How the nodes are linked:
kof ! lag
kof & gur
kof ^ tib
kof * vos
kof + peb
kof § mab
kir ! dok
kir & vit
kir ^ fum
kir * git
kir + bib
kir § dof
tud ! los
tud & ses
tud ^ tek
tud * kam
tud + lam
tud § zal
sil ! toz
sil & viz
sil ^ sof
sil * rov
sil + neb
sil § dus
rak ! gur
rak & geb
rak ^ mem
rak * rap
rak + vos
rak § mus
paz ! luz
paz & vut
paz ^ tiz
paz * mel
paz + big
paz § lum
nus ! tek
nus & lif
nus ^ big
nus * gad
nus + zal
nus § ses
tak ! lum
tak & zap
tak ^ vut
tak * fav
tak + lif
tak § mel
pil ! vit
pil & bul
pil ^ buk
pil * bes
pil + git
pil § laf
nez ! vez
nez & toz
nez ^ kat
nez * neb
nez + non
nez § duv
bir ! bib
bir & git
bir ^ dof
bir * sil
bir + nez
bir § lom
lud ! lar
lud & zal
lud ^ los
lud * buk
lud + fum
lud § lam
vos ! zef
vos & fab
vos ^ div
vos * tiz
vos + vot
vos § nir
rek ! zal
rek & gad
rek ^ ses
rek * fen
rek + buk
rek § kam
fik ! neb
fik & rov
fik ^ dus
fik * mem
fik + tib
fik § fov
mus ! div
mus & lag
mus ^ rak
mus * peb
mus + nir
mus § fab
ses ! tud
ses & dob
ses ^ nus
ses * lar
ses + nog
ses § rek
peb ! vev
peb & zef
peb ^ rap
peb * vot
peb + paz
peb § fev
nat ! big
nat & mel
nat ^ lum
nat * pak
nat + ses
nat § lif
luz ! zap
luz & paz
luz ^ lig
luz * nat
luz + fav
luz § ziv
zus ! sof
zus & bib
zus ^ bug
zus * nez
zus + dus
zus § viz
nir ! zif
nir & vev
nir ^ vos
nir * paz
nir + zap
nir § lig
lif ! nus
lif & siz
lif ^ nat
lif * los
lif + rek
lif § dob
siz ! lif
siz & fav
siz ^ mel
siz * tud
siz + gad
siz § pak
lum ! ziv
lum & tak
lum ^ paz
lum * siz
lum + nus
lum § nat
zef ! peb
zef & vos
zef ^ mab
zef * lig
zef + vut
zef § zif
fev ! tiz
fev & zif
fev ^ peb
fev * zap
fev + lum
fev § vut
bul ! pil
bul & fum
bul ^ zaz
bul * dof
bul + bug
bul § dok
vit ! kir
vit & pil
vit ^ fas
vit * bug
vit + bir
vit § kib
bes ! bug
bes & dof
bes ^ dok
bes * lom
bes + viz
bes § bib
duv ! rov
duv & tel
duv ^ nez
duv * zev
duv + mem
duv § tof
mem ! maz
mem & bos
mem ^ non
mem * lag
mem + div
mem § rak
zap ! tak
zap & luz
zap ^ vot
zap * big
zap + siz
zap § mik
vot ! vut
vot & lig
vot ^ zif
vot * ziv
vot + mel
vot § zap
ziv ! mik
ziv & lum
ziv ^ luz
ziv * lif
ziv + tek
ziv § big
mik ! mel
mik & ziv
mik ^ zap
mik * nus
mik + pak
mik § fav
fum ! bul
fum & fas
fum ^ fen
fum * kib
fum + bes
fum § kir
fav ! siz
fav & big
fav ^ mik
fav * ses
fav + los
fav § tek
fov ! zev
fov & non
fov ^ fik
fov * rak
fov + kof
fov § maz
laf ! kib
laf & dok
laf ^ pil
laf * bib
laf + sof
laf § bug
buk ! fas
buk & zaz
buk ^ nog
buk * dok
buk + kib
buk § pil
fen ! zaz
fen & lam
fen ^ lar
fen * vit
fen + dok
fen § fum
zif ! fev
zif & nir
zif ^ zef
zif * luz
zif + tak
zif § vot
big ! fav
big & nat
big ^ ziv
big * dob
big + tud
big § nus
neb ! tof
neb & fik
neb ^ tel
neb * maz
neb + geb
neb § zev
tiz ! lig
tiz & fev
tiz ^ vev
tiz * tak
tiz + ziv
tiz § paz
kib ! dof
kib & laf
kib ^ vit
kib * zus
kib + lom
kib § git
tib ! geb
tib & maz
tib ^ zev
tib * div
tib + rap
tib § kof
vev ! nir
vev & peb
vev ^ fab
vev * vut
vev + luz
vev § tiz
tof ! non
tof & neb
tof ^ duv
tof * tib
tof + rak
tof § bos
vut ! paz
vut & vot
vut ^ fev
vut * mik
vut + nat
vut § tak
viz ! sil
viz & kat
viz ^ zus
viz * duv
viz + fik
viz § vez
lam ! fen
lam & nog
lam ^ lud
lam * pil
lam + kir
lam § fas
tel ! duv
tel & dus
tel ^ toz
tel * fov
tel + bos
tel § neb
bos ! mem
bos & zev
bos ^ tof
bos * kof
bos + mus
bos § geb
zaz ! buk
zaz & fen
zaz ^ kam
zaz * kir
zaz + laf
zaz § bul
kam ! nog
kam & lar
kam ^ rek
kam * fum
kam + pil
kam § zaz
rov ! fik
rov & duv
rov ^ vez
rov * bos
rov + maz
rov § non
bib ! zus
bib & bir
bib ^ bes
bib * toz
bib + vez
bib § kat
gur ! kof
gur & rak
gur ^ maz
gur * fab
gur + zef
gur § div
lom ! kat
lom & sof
lom ^ bir
lom * dus
lom + duv
lom § toz
pak ! dob
pak & tek
pak ^ siz
pak * zal
pak + lar
pak § los
nog ! lam
nog & kam
nog ^ zal
nog * bul
nog + vit
nog § buk
lar ! kam
lar & lud
lar ^ gad
lar * fas
lar + bul
lar § fen
rap ! fab
rap & mab
rap ^ lag
rap * zif
rap + tiz
rap § peb
div ! mab
div & mus
div ^ gur
div * vev
div + zif
div § vos
toz ! nez
toz & sil
toz ^ lom
toz * fik
toz + tof
toz § tel
git ! bir
git & bug
git ^ kib
git * viz
git + toz
git § sof
zal ! lud
zal & rek
zal ^ tud
zal * zaz
zal + fas
zal § nog
dok ! laf
dok & kir
dok ^ bul
dok * bir
dok + zus
dok § bes
mel ! nat
mel & mik
mel ^ tak
mel * tek
mel + dob
mel § siz
tek ! pak
tek & nus
tek ^ fav
tek * rek
tek + lud
tek § tud
sof ! lom
sof & zus
sof ^ git
sof * vez
sof + tel
sof § sil
geb ! rak
geb & tib
geb ^ bos
geb * mab
geb + fab
geb § lag
dus ! tel
dus & vez
dus ^ sil
dus * non
dus + zev
dus § fik
mab ! rap
mab & div
mab ^ kof
mab * nir
mab + fev
mab § zef
vez ! dus
vez & nez
vez ^ viz
vez * tof
vez + fov
vez § rov
maz ! tib
maz & mem
maz ^ fov
maz * mus
maz + mab
maz § gur
fab ! vos
fab & rap
fab ^ mus
fab * fev
fab + lig
fab § vev
zev ! bos
zev & fov
zev ^ neb
zev * gur
zev + lag
zev § tib
non ! fov
non & tof
non ^ rov
non * geb
non + gur
non § mem
lag ! mus
lag & kof
lag ^ geb
lag * zef
lag + vev
lag § rap
kat ! viz
kat & lom
kat ^ bib
kat * tel
kat + rov
kat § nez
fas ! fum
fas & buk
fas ^ lam
fas * laf
fas + dof
fas § vit
dof ! bes
dof & kib
dof ^ kir
dof * sof
dof + kat
dof § bir
bug ! git
bug & bes
bug ^ laf
bug * kat
bug + sil
bug § zus
gad ! rek
gad & los
gad ^ dob
gad * lam
gad + zaz
gad § lar
lig ! vot
lig & tiz
lig ^ nir
lig * lum
lig + mik
lig § luz
los ! gad
los & tud
los ^ pak
los * nog
los + fen
los § lud
dob ! ses
dob & pak
dob ^ lif
dob * lud
dob + kam
dob § gad

The rows follow the links: the fewer symbols apart two nodes are, the more alike their rows tend to be.

Each row is also shifted at random along 7 hidden directions that mean nothing.

Each row, then its node:
[39, 21, 32, 22, 40, -14, -7, -2, 15, 8, -1, -37, -12, -20, -45, 22, -20, -1, -34, -14, 23, 35, 41, -18, -52, 17, 14, -25, -39, 41, 9, -6, -16, -36, -6, -3, 33, -28, -6, 14, -16, -16, 3] -> ses
[38, 54, -9, 5, 26, 2, -1, -30, 26, 9, 0, -15, -16, -14, 52, 51, -24, 40, -13, 10, 23, 1, 38, -1, -10, -11, 21, 11, -4, 33, -21, -1, -17, -17, 17, -10, 18, 11, -10, -59, 4, -21, 25] -> fav
[60, -16, 4, -23, 3, 21, -12, 2, 25, -14, -13, -29, 21, 4, 3, 14, 25, -2, 8, 6, 3, 0, 41, 21, 4, -5, 27, 5, -9, 25, 4, 12, -4, -9, 29, 12, 1, 9, 21, 16, 18, 6, 15] -> luz
[-24, -26, -20, 6, 35, 0, 28, 44, 38, 8, -9, -29, -32, -8, 28, 38, 54, 7, -31, -15, 11, 33, 62, 21, -26, -16, 33, -20, 15, 27, 2, -13, 2, -20, 29, -9, 18, -5, 7, 12, 3, -15, -3] -> lif
[-29, 35, 49, -31, -8, 29, -12, -46, -27, -37, -8, 27, 47, -7, -42, -21, -87, 58, 7, 41, -2, -25, 6, -50, -13, 34, -13, 48, -60, 25, 9, 45, 15, -50, -1, 0, 1, -9, 15, -14, 15, 22, 37] -> nir
[71, 7, -1, 31, 31, -33, -8, -30, -11, 27, 50, 57, 12, 19, 6, -14, -42, 65, 25, 9, 41, -78, -2, -25, 59, 19, 0, 15, -5, 18, -11, 0, 10, -5, -29, -19, -17, 18, -46, -51, -30, 16, 45] -> kam
[31, -69, -8, -4, -30, 0, 5, 19, -28, -1, 5, 9, 18, 23, -24, -63, 41, -16, 7, -5, -25, -22, -39, 5, 46, 19, -29, 3, 18, -38, 16, 9, 47, 21, -16, -6, 16, 0, 6, 36, -4, 28, -13] -> tel
[-34, 2, -9, -26, -36, 22, -12, -13, -11, -18, -26, -18, -2, -5, 10, -15, -2, -10, 0, 15, -27, 13, -24, 8, 6, 2, -19, 22, 1, -17, -11, 16, 19, 11, 8, 6, 17, 8, 20, -14, 25, 8, -6] -> maz
[-15, -51, -2, 32, 35, -25, 3, 42, 34, 29, 20, -47, -3, 8, -11, 17, 84, -37, -18, -36, 19, 2, 35, 34, 8, -6, 26, -46, 25, 14, 21, -29, -18, 12, 5, -6, 31, -7, -7, 45, -25, -15, -16] -> nog
[31, -18, 9, 18, -11, -13, 29, 28, -40, 6, 16, 23, -6, 0, -10, -19, -8, 7, -12, -5, -15, -2, -51, -15, -23, 3, -42, -9, 12, -32, 11, -5, -2, 2, -29, -11, 22, -13, -14, 11, -14, 0, -24] -> kat
[-11, -37, -8, -28, -33, 28, 43, 49, -29, -30, -26, 34, -9, -2, 33, -10, 4, 15, 15, 13, -45, 29, -23, 9, -46, -29, -22, 14, 5, -38, 10, 12, 13, -15, 8, 17, -30, 8, 24, 28, 25, 25, -16] -> tib
[83, -41, -23, -7, 19, 7, 2, 15, 26, 0, -16, -26, -16, 2, 15, 0, 41, 14, -5, -4, 7, 16, 53, 20, 13, 2, 27, 0, -4, 23, -4, 3, 42, -19, 23, 1, 12, 8, 12, 5, 11, 16, 22] -> mel
[-40, -1, 0, 4, -21, -9, 20, -18, -35, -1, 16, 68, 15, 19, 2, -49, -17, 8, 20, 6, -19, -27, -47, -26, 40, 7, -29, 13, 12, -45, 13, -1, 41, 14, -27, -3, -49, -1, -11, 11, -9, 22, -10] -> nez
[-32, 23, -6, 38, 22, -29, 18, -16, -14, 30, 35, 24, -25, 0, 76, 17, -22, 41, 19, -5, 13, -13, -16, 5, -3, -27, -13, -7, 6, -16, -1, -26, 2, -5, -25, 6, -16, 27, -38, -31, -28, 8, 12] -> vit
[22, -7, -12, 24, -8, -18, 12, 57, -10, 21, 10, -14, -27, -9, -7, 34, 18, -39, -20, -19, 0, 14, -43, 16, -39, -18, -17, -35, 39, -19, -11, -23, -71, 35, -12, -13, 34, -8, -12, -9, -11, -37, -39] -> bib
[56, -26, -1, -1, 29, 8, 21, 16, 12, -4, -11, -27, -19, -9, 35, 17, 12, 49, -16, 4, 5, 22, 53, 9, -31, -3, 11, 4, -20, 24, 7, 4, 34, -50, 14, 1, 37, 4, 6, 1, 6, 16, 24] -> nat
[34, 2, 14, -23, 1, 25, 2, -22, 16, -17, -8, -17, 32, 3, 27, 9, 11, 26, 0, 12, -6, -7, 36, 8, 8, -4, 16, 21, -13, 16, 16, 15, 14, -26, 28, 6, 8, 7, 20, 13, 17, 9, 18] -> vut
[-36, -57, 14, 36, 40, -29, -4, 30, -2, 23, 29, -31, -1, 6, -22, -6, 23, 16, -3, -20, 23, -14, 18, 15, -12, 11, -1, -27, -14, 18, 18, -10, -2, -21, -19, 1, 49, 4, -20, 23, -32, 16, 17] -> zaz
[-28, 27, 6, 32, 36, -27, 2, -44, 8, 27, 37, 23, 8, 10, 29, 0, -16, 44, 1, -5, 30, -38, 22, -21, 41, 11, 9, 2, -3, 15, 5, -14, 19, -13, -14, -16, -8, 5, -35, -22, -29, 2, 27] -> lar
[-92, 21, 14, -17, -32, 22, 14, -39, -5, -11, -22, -44, 6, -5, 66, -13, 36, -22, -12, -6, -50, 46, -15, 18, -5, -19, -21, 5, 6, -44, 33, -6, 46, -1, 9, 19, 11, 1, 27, 47, 14, 7, -31] -> non
[6, -38, 2, 0, -27, -2, 15, 7, -50, 0, 26, 53, 24, 20, 0, -48, -19, 41, 19, 19, -14, -60, -58, -18, 37, 17, -45, 24, 10, -33, 4, 18, 25, 7, -29, -14, 8, 11, -14, -8, -7, 32, 9] -> dus
[-73, 36, 8, -28, 2, 20, -34, -40, 37, -11, -13, -30, 32, 0, 7, 27, -1, -4, 9, 15, 14, -17, 40, 12, 27, 1, 36, 18, -11, 38, -10, 13, -22, 0, 34, 5, -3, 11, 16, -16, 19, -12, 24] -> paz
[28, 25, 13, 9, -21, -9, 8, -20, -36, 3, 15, 40, 8, 5, -6, -25, -33, -4, 4, 2, -13, -14, -56, -27, 7, 6, -35, 2, 7, -37, 7, -3, 4, 15, -33, -4, -16, -10, -16, 0, -12, -2, -18] -> sil
[111, -35, -18, 40, 18, -32, -6, -12, -19, 35, 27, -20, -30, 4, 26, -32, 3, 45, -5, -8, 16, -26, -21, 6, 37, 22, -30, -3, 1, -10, -9, -9, 61, -2, -37, -13, 64, 19, -36, -37, -29, 27, 22] -> kir
[40, 29, 3, -35, -33, 30, -9, 9, -4, -30, -28, 0, 10, -14, -28, 21, -30, -18, -6, 23, -17, 11, -21, -9, -31, -4, -4, 18, -1, 3, -20, 22, -45, 12, 16, -3, 1, -11, 26, -17, 30, -23, -14] -> div
[90, -41, -13, 15, 36, -17, 13, 26, 4, 9, 9, 23, -18, 6, -31, -14, 0, 36, -9, -4, 26, -8, 38, -18, 4, 23, 16, -5, -12, 27, -5, 2, 30, -29, -6, -16, 5, -11, -13, -4, -13, 16, 23] -> dob
[-50, -28, -25, -42, -22, 30, 24, 21, 11, -27, -27, 46, 14, 17, -15, -22, 36, -16, 4, 10, -23, 1, 19, -10, 32, 2, 20, 22, 22, -10, 1, 17, 32, 7, 30, -10, -58, -14, 30, 28, 31, 5, -10] -> vos
[39, 11, 11, -37, -23, 28, -23, -21, 7, -29, -31, 0, 29, 1, -65, -26, -13, -22, -6, 16, -9, 2, 7, -23, 18, 32, 9, 21, -17, 12, -4, 29, 13, 1, 15, -3, -10, -22, 31, 11, 25, -1, 0] -> zef
[-17, -18, -40, 22, -2, -26, 39, 22, -10, 19, 7, 55, -43, 12, 27, -32, 34, -26, 8, -27, -13, 24, -23, -3, 23, -16, -5, -20, 40, -48, 2, -29, 47, 25, -18, -3, -65, -7, -14, 24, -16, 8, -33] -> bir
[-14, -67, -13, -10, -34, 4, -17, 38, -12, -1, 3, -32, 26, 15, -32, -17, 48, -30, 4, 1, -11, -40, -44, 30, 30, 11, -21, -1, 32, -17, -7, 11, -25, 43, -1, -10, 61, 9, 11, 3, 7, -1, -12] -> rov
[164, 19, 11, 27, 30, -22, 16, 0, 27, 24, 17, -14, -4, -1, 19, 29, 39, -23, -18, -27, 14, 18, 24, 6, -10, -16, 17, -35, 18, 6, 22, -32, -22, 3, 1, -6, -5, -13, -14, 31, -23, -28, -20] -> zal

From each start, follow one symbol. Which node do you reach?
Answers are names.
---
[-52, 11, -1, -15, -38, 8, -19, -10, -6, -4, 0, -8, 23, 6, 1, -2, 11, -47, 17, 3, -16, -17, -47, 21, 22, -11, -13, 2, 22, -26, -2, 1, -39, 45, 3, 9, -6, 12, 9, 0, 9, -11, -20]
* mem
---
[57, -3, 20, 36, 27, -32, -32, -13, -8, 21, 17, -26, -16, -6, -37, -21, -22, -21, 15, -23, 18, 17, -6, 4, -15, 11, -6, -29, -35, 5, 10, -17, 8, -8, -33, 26, 1, 2, -22, 15, -33, 16, 5]
* dof
---
[-9, -16, -10, -17, 15, 12, -23, 3, 17, -12, -3, -3, 8, 4, -6, 13, -11, 31, 20, 19, 21, -25, 39, 11, 16, 4, 28, 20, -17, 38, -20, 18, -7, -13, 22, 5, -3, 20, 6, -30, 13, 15, 43]
& tak
---
[18, -15, 32, 28, 38, -24, 2, 40, 7, 13, 25, -9, 5, -7, -45, 33, 1, -8, -5, -18, 29, -1, 22, 5, -49, -5, 15, -36, -14, 32, 16, -15, -69, -15, -9, 3, 10, -12, -16, 27, -25, -14, 0]
* buk
---
[-76, -5, -29, -20, 5, 14, -18, -21, 38, -5, -3, -1, 20, 14, 32, 17, 22, 20, 17, 18, 18, -41, 46, 20, 62, -3, 39, 24, 14, 32, -19, 14, 4, 9, 36, -5, -10, 25, 7, -34, 20, 2, 38]
+ siz
---
[-52, 45, 14, 21, -5, -18, 19, -21, -36, 10, 13, 38, -15, -8, 9, -15, -49, 11, -5, -3, -9, 8, -43, -34, -22, 2, -34, -3, -5, -31, 6, -9, 9, -4, -35, -4, -17, -12, -23, -9, -18, -3, -17]
& zus
---
[44, 9, 30, 24, 40, -23, 14, 9, -2, 8, 20, 31, -2, -4, -32, 3, -26, 12, 4, -16, 20, 15, 25, -25, -40, -1, 12, -21, -30, 15, 23, -14, -8, -36, -17, 9, -40, -18, -19, 36, -28, 6, 5]
& gad
---
[-4, 41, -47, 28, 0, -29, 16, -5, 11, 37, 18, 35, -44, 2, 75, 30, 14, -26, 14, -17, 7, 2, -30, 19, 21, -42, 5, -19, 54, -33, -23, -40, -26, 50, -9, -6, -52, 17, -28, -36, -15, -25, -25]
& kib
---
[50, 14, -2, 10, 34, -4, 32, 14, 17, 3, -7, 13, -30, -11, 25, 26, 1, 19, -10, -10, 9, 41, 47, -8, -43, -19, 25, -12, -9, 15, 8, -15, 7, -36, 10, 5, -34, -9, -3, 13, -4, -4, 3]
^ big
---
[15, 65, 14, 26, 35, -22, -13, -62, 19, 22, 23, 7, 1, -4, 5, 15, -35, 22, -12, -3, 33, -16, 27, -29, 22, 17, 15, -3, -15, 29, -3, -12, 3, -11, -11, -14, -5, -9, -28, -30, -24, -19, 17]
^ dob
---
[32, -10, -9, -32, -35, 30, -14, 32, 2, -25, -39, -38, 0, -11, -33, 18, 10, -38, -17, 10, -20, 21, -19, 16, -31, 0, -6, 4, 11, -2, -22, 18, -41, 20, 19, -2, 41, -9, 33, -8, 32, -25, -20]
* vos
---
[-3, -6, 6, 32, 26, -30, -27, 16, 19, 25, 16, -29, -10, -2, -28, 18, 23, -59, 16, -35, 23, 15, 7, 29, -14, -15, 22, -47, -1, 9, 8, -29, -50, 23, -9, 22, -20, 4, -15, 29, -26, -10, -14]
! fum
---
[34, -23, 5, 31, 27, -32, -22, 10, 8, 26, 25, -13, -5, 5, -32, -7, 13, -22, 18, -25, 27, -11, 3, 16, 8, 5, 11, -30, -9, 12, 6, -17, -15, 8, -20, 12, -7, 4, -22, 14, -31, 10, 4]
& zaz
---
[-37, 31, 0, 36, 19, -28, -7, -33, -8, 27, 12, -11, -36, -11, 19, -8, -23, -1, -1, -20, 8, 28, -15, -4, -8, 0, -13, -18, -14, -14, 0, -23, 30, -4, -31, 12, -1, 3, -26, -11, -28, 5, -5]
§ bug
---
[38, 11, 32, -30, -8, 31, 21, -13, -7, -31, -10, 26, 38, 2, 11, 1, -23, 36, 9, 21, -16, -3, 22, -19, -19, -3, 2, 27, -25, 5, 26, 22, 10, -35, 17, 9, -30, -4, 21, 29, 17, 13, 13]
* zap
---
[105, 2, 2, -35, -32, 30, 2, 2, -11, -32, -33, 3, 8, -5, -31, -19, -9, -14, -13, 18, -27, 18, -9, -19, -8, 15, -9, 19, -6, -8, -2, 24, 18, -3, 13, -4, 2, -21, 28, 8, 29, -1, -14]
& div
---
[30, 4, -13, 22, -10, -19, 8, -8, -13, 21, 5, -5, -24, 1, 0, -24, 15, -23, -26, -17, -8, 14, -36, -10, 17, 11, -24, -16, 24, -31, -2, -16, 31, 23, -24, -16, 23, -16, -11, 0, -17, -14, -28]
§ viz
